In the rows, 100 means zero.
Facts:
{bagris dranul dripor klesto ridra} Λ zutak
{beda bedrar duzok grizelak klovil robikur} Λ klerelol
{bito flaskas rebu zekliskan} Λ fludrak
{breva noner plutrim skebral} Λ brokir
{brokir duklatek rovur trera trila vobra} Λ grumon
{brotrom lides toston zagrak} Λ mebagas
{danok kodir sidror stemisin} Λ zagrin
{denun drima fludrak kigun nilur sebrar vetan} Λ bisto
{dripum klolas nenek} Λ vobra
{dronan kledok mefon mubol} Λ lagrebru
{druskiplal kifun mero zikleza} Λ nilur
{fatron fazustu fupos perisol vufera} Λ skozel
{firagrol govem klevur nugruk zudres zutak} Λ vamo
{flibren lapes plebar zamu} Λ fupos
{fuplim konus motrukur mukufor plirol tinek} Λ tibe
{gribul leskugro} Λ trila
{grugek ligu stipli triplus zoflil} Λ kigun
{guke raplen vamo} Λ brufi
{guti plabuk temin} Λ vetan
{klerelol kliklim refluk stabrok tuflis vizos zagrin} Λ stunitrok
{lagrebru mebagas sofles vidrom} Λ plunek
{medi plikli vunu ziza} Λ kliklim
{pledre plonok skufim} Λ motrukur
{bagris breva brufi druskiplal flaskas grizelak kliklim kodir lagrebru lapes mebagas sebrar stipli vidrom zudres} χ d
{beda dripor govem guke kigun leskugro lides ligu perisol plabuk plirol tibe tuflis vetan zagrin zamu zikleza zutak} χ c
{bedrar danok denun dranul firagrol fludrak fuplim guti kifun klerelol klolas medi motrukur mubol plebar plonok rebu refluk skebral toston triplus vamo vobra} χ b
{bisto drima duzok fazustu grumon konus mefon mero nenek nilur nugruk plikli plunek plutrim raplen ridra rovur skozel skufim sofles stabrok stemisin stunitrok temin trila zagrak zekliskan zoflil} χ a
{bito brokir dronan duklatek fatron flibren fupos gribul grugek klevur noner robikur sidror tinek vizos vunu} χ e
{brotrom dripum kledok klesto klovil mukufor pledre trera vufera ziza} χ f

Known rows:
130 126 96 84 102 81 84 94 85 101 66 100 96 102 103 95 92 87 102 48 111 93 68 91 107 91 89 78 73 111 75 85 119 97 113 111 98 117 83 96 84 94 -> kledok
129 120 110 98 108 83 85 119 87 110 76 104 94 87 105 100 100 97 85 46 121 91 86 73 86 95 92 64 74 112 86 114 104 87 129 101 95 110 99 96 86 83 -> noner
122 128 92 88 119 84 85 103 65 100 78 116 86 96 91 103 89 101 93 52 118 99 90 85 101 94 74 107 77 103 80 89 119 96 118 109 100 88 101 97 79 68 -> zudres
123 124 82 99 104 79 81 120 82 99 80 74 83 111 97 101 88 87 63 65 122 98 70 82 101 93 101 90 76 119 92 91 111 95 114 102 98 96 84 94 96 79 -> plikli
115 124 105 72 110 78 83 100 79 98 89 98 83 77 90 97 83 101 106 59 128 98 87 78 110 98 100 88 79 102 83 100 110 93 119 107 95 106 83 98 89 90 -> druskiplal
127 125 111 53 118 76 90 107 87 110 105 109 95 80 90 95 93 108 92 66 142 105 58 82 116 88 113 98 81 112 82 114 112 95 107 111 108 114 83 89 95 92 -> bisto
124 120 90 93 108 82 78 122 73 112 67 118 84 104 90 96 95 107 62 57 126 102 65 91 99 95 127 81 85 111 82 102 115 105 127 100 94 91 94 98 85 94 -> skufim
130 127 104 124 110 82 87 112 88 111 77 102 93 94 100 97 92 98 81 44 124 96 79 77 83 103 107 64 77 114 88 109 105 88 117 98 97 103 94 95 89 82 -> plutrim
129 123 88 86 105 79 84 103 96 92 69 97 99 87 108 94 97 92 98 55 108 98 68 90 107 92 89 85 80 106 78 88 118 102 108 100 94 112 89 97 83 93 -> mubol
115 111 105 80 112 83 87 114 57 99 73 134 84 95 99 94 87 87 99 57 118 98 76 81 120 103 87 69 84 110 98 85 104 99 107 107 85 103 87 92 71 81 -> lapes
123 124 82 99 104 79 81 119 81 100 80 74 83 110 97 101 88 88 63 65 121 98 70 82 101 94 102 89 76 119 92 91 112 95 113 102 99 96 84 94 95 80 -> stabrok
119 120 99 92 105 76 79 112 81 95 78 80 80 104 99 105 81 85 79 66 120 98 78 80 104 94 92 103 73 113 92 86 109 101 125 109 95 100 85 93 85 77 -> kodir
126 132 75 95 118 87 87 110 66 105 79 109 88 102 89 100 94 103 78 51 119 100 81 87 97 94 83 94 79 109 80 94 121 90 106 102 104 85 100 97 89 70 -> nugruk
120 128 89 80 109 81 85 107 80 102 91 91 86 84 87 93 89 104 90 58 129 98 79 80 107 98 110 75 81 108 83 105 113 86 108 100 99 102 82 98 99 92 -> mero
119 122 95 54 107 83 83 115 78 101 90 94 87 76 92 96 97 102 94 60 126 93 85 76 110 90 95 76 77 106 81 109 111 86 120 103 97 109 87 99 96 93 -> bito
128 120 107 93 108 83 85 119 85 109 76 105 93 87 104 100 100 96 84 47 121 91 84 74 89 95 92 67 74 112 86 112 105 88 129 101 95 109 99 96 86 84 -> duklatek
139 116 136 83 118 78 91 120 97 119 87 125 106 86 111 103 106 100 86 49 132 97 66 74 89 88 94 84 73 117 87 124 100 96 132 111 103 122 104 86 79 80 -> brokir
124 116 98 74 112 82 79 116 67 112 62 105 87 104 93 96 86 100 78 59 123 98 69 92 99 96 117 73 73 111 76 99 114 101 133 109 94 102 91 99 81 91 -> mukufor
126 116 111 35 125 74 90 110 93 103 101 97 101 66 97 95 91 109 102 75 137 105 61 83 115 88 107 100 77 106 78 115 109 98 113 110 104 119 86 91 88 90 -> fludrak

Rows:
No name comes twice in this set of rows, the named rows included.
127 116 118 70 113 70 82 115 89 102 89 93 89 109 105 108 86 85 74 76 130 105 56 82 111 83 92 130 72 120 94 91 107 113 125 121 103 110 86 83 81 74 -> kliklim
126 108 126 54 116 78 84 110 79 119 72 130 96 104 103 99 109 112 62 71 136 108 51 94 112 93 121 104 84 113 77 109 113 119 139 114 100 100 97 89 82 89 -> tibe
126 125 74 77 126 85 87 114 70 98 75 98 94 89 95 100 92 104 87 59 114 101 85 89 96 94 74 98 75 102 75 94 120 92 111 101 101 88 105 99 82 66 -> dranul
125 123 121 117 111 79 85 105 87 107 75 108 90 87 102 101 86 95 97 45 122 95 88 76 86 104 98 76 76 108 88 104 103 94 129 104 93 107 95 95 78 79 -> breva
123 118 89 79 107 78 80 116 75 100 73 60 84 113 100 102 79 81 73 69 119 94 72 84 99 93 96 86 64 119 87 88 110 93 125 111 99 105 81 94 92 78 -> klovil
125 111 116 61 110 75 86 110 89 105 86 77 93 115 111 106 101 89 57 83 131 105 55 84 114 90 95 118 73 123 90 97 108 109 127 118 106 104 85 83 94 73 -> zagrin
119 109 95 61 109 87 88 128 56 102 75 130 88 94 101 93 101 89 88 57 116 94 74 79 120 96 82 57 82 114 96 94 105 92 107 103 87 106 92 93 79 84 -> flibren
123 117 116 103 108 84 89 100 87 109 72 93 94 94 107 98 101 99 81 53 123 96 85 79 92 109 100 67 76 111 83 107 106 92 130 102 97 101 94 96 92 79 -> leskugro
128 125 94 77 97 83 83 106 90 98 72 112 94 94 106 97 107 91 93 47 110 92 72 85 111 84 80 84 81 110 80 92 118 97 114 105 96 114 90 96 87 96 -> dronan
130 122 105 56 130 86 94 97 68 112 86 123 100 104 99 105 110 111 77 65 127 107 71 92 108 90 68 126 77 109 73 99 122 101 117 118 114 87 108 89 86 59 -> zutak
123 115 96 68 106 84 77 127 72 108 68 117 85 96 96 99 102 104 70 57 122 96 74 85 102 88 106 80 80 110 81 106 113 102 135 103 92 99 98 99 84 93 -> tinek
122 129 91 88 120 85 85 102 64 101 78 116 86 96 90 104 88 102 94 52 117 99 91 86 100 93 71 109 76 102 79 88 119 96 117 109 101 87 102 97 78 66 -> bagris

The same nodes again, as new rows of numbers:
Known rows:
98 100 70 78 120 98 78 86 108 104 99 95 87 121 101 108 83 103 100 86 105 99 103 109 94 91 99 72 115 98 117 105 108 100 80 89 99 118 78 94 158 -> stemisin
105 106 86 78 109 108 75 112 97 101 100 99 91 103 102 97 87 97 93 67 97 94 94 103 96 82 90 82 109 88 123 102 120 88 80 90 98 109 66 100 149 -> nenek
102 105 85 77 101 113 82 89 105 94 103 92 85 114 105 94 90 99 102 66 98 96 105 113 103 86 104 95 120 85 110 98 102 88 86 92 95 116 84 108 153 -> nilur
107 106 85 78 110 108 74 113 97 102 100 99 91 103 102 98 87 97 92 66 97 95 95 103 95 80 89 82 109 87 123 102 120 87 80 90 97 109 66 101 150 -> plutrim
102 105 87 75 103 115 82 89 104 93 104 91 86 114 104 94 90 98 102 66 97 97 106 113 104 85 104 94 119 85 110 96 102 88 87 92 95 117 83 109 153 -> temin
112 104 86 65 110 117 79 106 95 99 86 92 97 112 97 99 77 106 96 92 97 88 95 122 99 84 111 95 110 99 103 111 111 91 108 93 109 118 86 85 129 -> fuplim
113 103 86 66 111 119 79 108 95 97 85 91 99 116 96 96 74 110 97 94 95 89 93 127 98 86 115 97 108 100 100 115 114 90 111 97 107 117 84 84 124 -> plonok
104 107 81 71 110 105 89 93 104 116 132 87 78 89 86 107 90 102 84 99 96 90 95 106 98 72 104 94 107 83 114 88 116 100 113 114 120 107 87 103 142 -> zutak
106 110 80 76 103 107 87 93 106 98 112 91 71 92 100 92 91 97 95 85 103 85 108 116 100 75 108 101 112 90 88 92 105 85 90 89 107 118 92 111 139 -> kigun
90 108 74 77 104 110 85 98 98 99 93 91 104 100 110 110 91 104 92 89 109 93 96 101 111 74 116 82 109 103 104 83 110 83 100 86 110 115 70 98 136 -> vidrom
95 113 88 70 97 110 78 87 101 97 95 87 90 107 111 98 93 101 105 80 109 98 104 113 110 71 115 92 113 78 98 81 107 81 95 81 109 124 82 117 133 -> stipli
95 112 85 71 99 109 78 89 101 99 94 88 92 107 111 100 92 102 104 83 108 97 101 111 110 71 114 89 113 80 100 83 110 84 95 82 109 122 80 113 134 -> sebrar
97 107 79 68 132 105 73 83 96 102 95 89 95 113 103 112 82 98 99 99 118 105 105 109 103 69 110 67 105 94 106 81 118 89 93 78 104 130 71 97 136 -> grizelak
102 117 68 81 107 108 91 105 95 92 95 95 100 99 106 119 89 88 77 82 99 83 106 100 107 91 116 82 98 111 105 94 92 89 107 90 114 114 73 98 148 -> dronan
108 123 84 73 102 106 80 93 98 90 96 92 83 110 106 104 91 86 94 73 98 88 114 115 104 88 113 92 102 80 101 94 93 90 100 86 113 123 86 118 144 -> bito
111 123 82 76 108 98 73 115 92 100 91 100 89 102 103 109 87 87 85 76 97 86 102 106 97 86 100 79 92 83 113 101 111 90 93 85 116 116 69 109 141 -> gribul
109 122 76 77 114 105 81 102 98 92 90 96 93 116 101 106 82 95 90 85 93 84 105 119 99 93 119 88 91 91 106 105 110 96 108 99 110 117 73 103 132 -> tinek
106 120 85 70 110 106 83 95 97 107 112 89 90 108 95 117 89 91 83 87 92 92 101 106 103 87 109 85 97 76 124 92 105 104 119 108 123 113 80 109 146 -> klevur
94 114 85 82 118 85 79 87 105 104 91 95 86 114 93 111 79 105 89 93 114 104 104 112 91 90 101 77 107 93 101 94 105 104 87 75 109 106 90 81 142 -> ziza

Rows:
No name comes twice in this set of rows, the named rows included.
104 104 79 80 116 116 81 99 104 91 98 93 97 123 99 93 79 110 100 77 90 94 97 121 98 92 114 94 106 96 113 111 121 94 98 108 89 110 69 93 136 -> skufim
100 102 89 70 111 115 84 89 101 111 127 86 92 111 91 110 88 102 90 79 91 102 92 102 102 82 100 88 114 77 138 91 113 104 112 118 107 106 80 101 155 -> ridra
101 103 84 74 112 113 84 93 102 103 112 92 92 112 97 104 87 101 93 77 94 96 97 106 102 84 101 87 114 88 126 96 112 97 98 106 101 109 77 99 152 -> raplen
105 108 78 74 114 107 90 97 103 108 119 92 78 90 92 103 88 100 86 96 100 86 100 109 98 73 105 93 107 93 104 91 116 94 101 103 112 111 84 100 138 -> guke
100 118 94 85 114 101 83 99 102 92 89 93 95 116 91 96 75 112 89 84 99 98 99 123 95 89 116 98 98 91 97 100 117 98 105 93 100 98 81 79 120 -> pledre
95 116 104 75 109 101 86 90 99 111 117 85 91 104 83 113 85 104 78 86 99 106 93 105 99 80 101 93 106 71 121 80 110 108 119 103 117 95 91 87 139 -> klesto
100 123 95 79 116 104 90 93 99 99 83 102 91 107 97 96 85 101 87 87 104 88 106 110 104 83 99 93 111 92 111 80 109 101 91 85 108 94 89 82 131 -> vufera
111 117 74 73 122 114 99 93 102 104 95 108 79 93 101 90 91 96 92 102 100 66 109 111 107 74 101 94 114 106 110 83 118 97 83 99 110 104 85 96 132 -> zamu
100 120 99 82 108 94 77 109 95 101 91 97 90 98 94 101 83 100 83 76 105 100 99 107 94 81 94 88 103 85 107 90 115 93 89 77 108 99 81 86 134 -> trera

The same nodes again, as new rows of numbers:
Known rows:
99 95 129 95 110 123 94 94 89 98 125 114 71 100 76 86 101 94 106 87 102 119 97 106 110 86 67 84 115 121 129 105 89 81 -> kliklim
102 105 116 95 126 126 100 98 75 107 138 115 84 101 91 101 83 100 105 83 86 119 80 117 105 57 100 107 111 98 114 121 99 98 -> tinek
102 109 94 100 132 120 91 85 97 118 126 109 95 96 90 95 97 101 116 86 82 104 86 93 108 83 90 106 116 113 114 101 114 96 -> drima
103 96 115 97 106 130 95 104 88 100 132 94 80 90 91 95 102 100 105 82 84 117 91 104 101 88 64 78 106 109 114 116 99 92 -> brufi
109 107 83 93 109 124 101 82 99 128 120 122 82 100 96 102 93 107 94 98 100 102 96 99 105 80 90 104 96 118 113 122 74 104 -> mefon
99 117 95 85 118 126 81 86 94 117 128 115 93 93 84 89 100 93 120 82 73 114 87 94 102 95 77 89 114 112 118 99 118 95 -> nilur
85 110 99 112 143 114 83 88 86 118 124 103 91 91 87 88 99 103 109 90 77 101 76 96 104 64 85 95 112 120 113 96 118 104 -> zikleza
126 95 120 107 131 103 99 101 79 111 132 136 82 104 95 113 90 97 109 102 88 105 77 85 106 63 79 80 116 109 104 119 106 94 -> dripum
111 97 102 147 116 141 103 117 77 97 133 84 90 94 111 125 98 123 96 85 88 107 78 107 101 89 64 94 111 120 93 98 104 87 -> klesto
122 100 117 83 113 116 88 90 98 112 138 138 87 96 87 106 85 84 118 88 78 111 94 93 103 88 72 72 113 111 108 119 102 94 -> trila
125 100 130 94 137 104 98 92 79 111 135 128 87 95 96 112 81 90 98 94 79 104 78 100 108 69 84 85 117 103 114 122 96 99 -> gribul
90 96 120 121 132 119 90 89 89 105 126 120 77 102 82 97 89 100 102 95 107 104 92 110 114 63 81 97 114 134 115 100 88 91 -> tuflis
102 99 122 119 121 118 96 93 89 100 120 125 71 108 87 92 89 96 97 85 117 103 99 106 111 68 80 108 134 118 123 91 89 89 -> danok
108 105 90 96 113 124 99 84 98 123 124 120 85 99 95 103 92 104 101 96 99 103 95 99 107 79 90 103 102 116 112 118 83 101 -> sofles
99 112 91 98 135 119 89 84 96 119 124 106 99 94 89 91 100 101 116 85 76 104 81 90 108 83 90 108 117 112 116 97 120 97 -> zoflil
124 83 129 96 131 97 105 97 92 106 131 117 83 93 93 102 90 94 106 95 81 101 85 87 108 65 79 80 114 106 110 128 99 95 -> breva
100 87 128 111 125 117 103 92 92 97 119 109 73 104 79 89 99 103 100 91 111 109 94 105 118 74 80 105 120 127 128 101 84 79 -> grizelak
126 94 124 106 127 100 97 98 90 109 131 134 81 98 100 105 80 89 102 88 88 95 89 89 101 59 78 84 128 99 105 117 102 104 -> skebral
86 110 100 112 142 115 83 88 85 117 124 104 91 92 88 88 100 103 109 90 77 102 77 97 105 64 84 95 111 119 113 97 116 104 -> plabuk

Rows:
No name comes twice in this set of rows, the named rows included.
97 93 107 151 123 140 96 108 90 97 137 78 93 85 107 121 89 116 93 81 83 98 83 117 100 80 63 90 107 129 90 101 96 95 -> dripor
106 88 111 126 117 131 107 109 92 96 130 73 88 88 104 109 99 115 96 81 85 105 85 107 104 84 69 95 109 113 104 112 97 91 -> zudres
103 100 117 116 121 118 95 95 89 102 121 123 74 107 90 93 89 96 98 85 113 102 98 105 109 67 81 106 132 114 121 95 92 93 -> refluk
97 100 105 98 132 113 97 93 89 110 121 91 88 92 89 84 107 104 107 88 82 107 79 92 108 72 84 100 113 107 121 109 113 97 -> sebrar
122 95 112 99 127 111 97 89 100 113 133 129 90 98 93 110 84 93 114 93 86 101 91 93 110 76 86 92 115 112 105 118 100 95 -> rovur
93 105 91 106 117 120 94 86 88 127 121 118 75 97 93 98 93 109 87 103 101 99 89 105 101 60 84 91 90 125 110 123 72 111 -> lides
94 97 109 126 127 127 92 99 88 106 133 100 86 92 96 108 90 107 101 89 91 102 87 110 105 67 76 90 107 125 100 108 96 100 -> guke
102 103 102 92 126 126 93 91 93 110 136 108 91 99 99 110 99 92 120 96 111 106 106 101 122 81 90 99 118 108 111 118 104 102 -> fazustu
106 105 109 118 100 138 89 110 86 99 133 102 81 91 103 105 91 98 98 72 87 109 94 110 92 89 58 81 122 105 105 101 102 99 -> vamo
117 102 114 85 112 119 88 90 97 112 137 134 86 95 87 104 87 85 117 88 81 112 95 96 103 89 73 75 112 111 109 117 100 93 -> grumon
99 106 124 105 106 124 87 95 87 99 124 132 68 106 82 88 90 89 101 80 109 112 102 109 104 80 67 89 131 117 125 92 90 89 -> klerelol
106 111 95 83 99 130 89 87 95 120 129 127 81 97 88 98 94 95 107 91 91 114 98 102 100 92 76 85 101 116 115 118 86 98 -> plunek
101 99 108 106 115 124 98 105 87 105 133 119 76 105 95 92 83 99 109 78 96 112 90 107 99 48 95 108 122 94 106 116 105 104 -> fuplim
104 98 103 99 117 129 99 95 97 109 138 119 88 103 89 100 84 101 121 83 89 115 91 107 106 64 100 110 109 107 103 120 103 95 -> konus

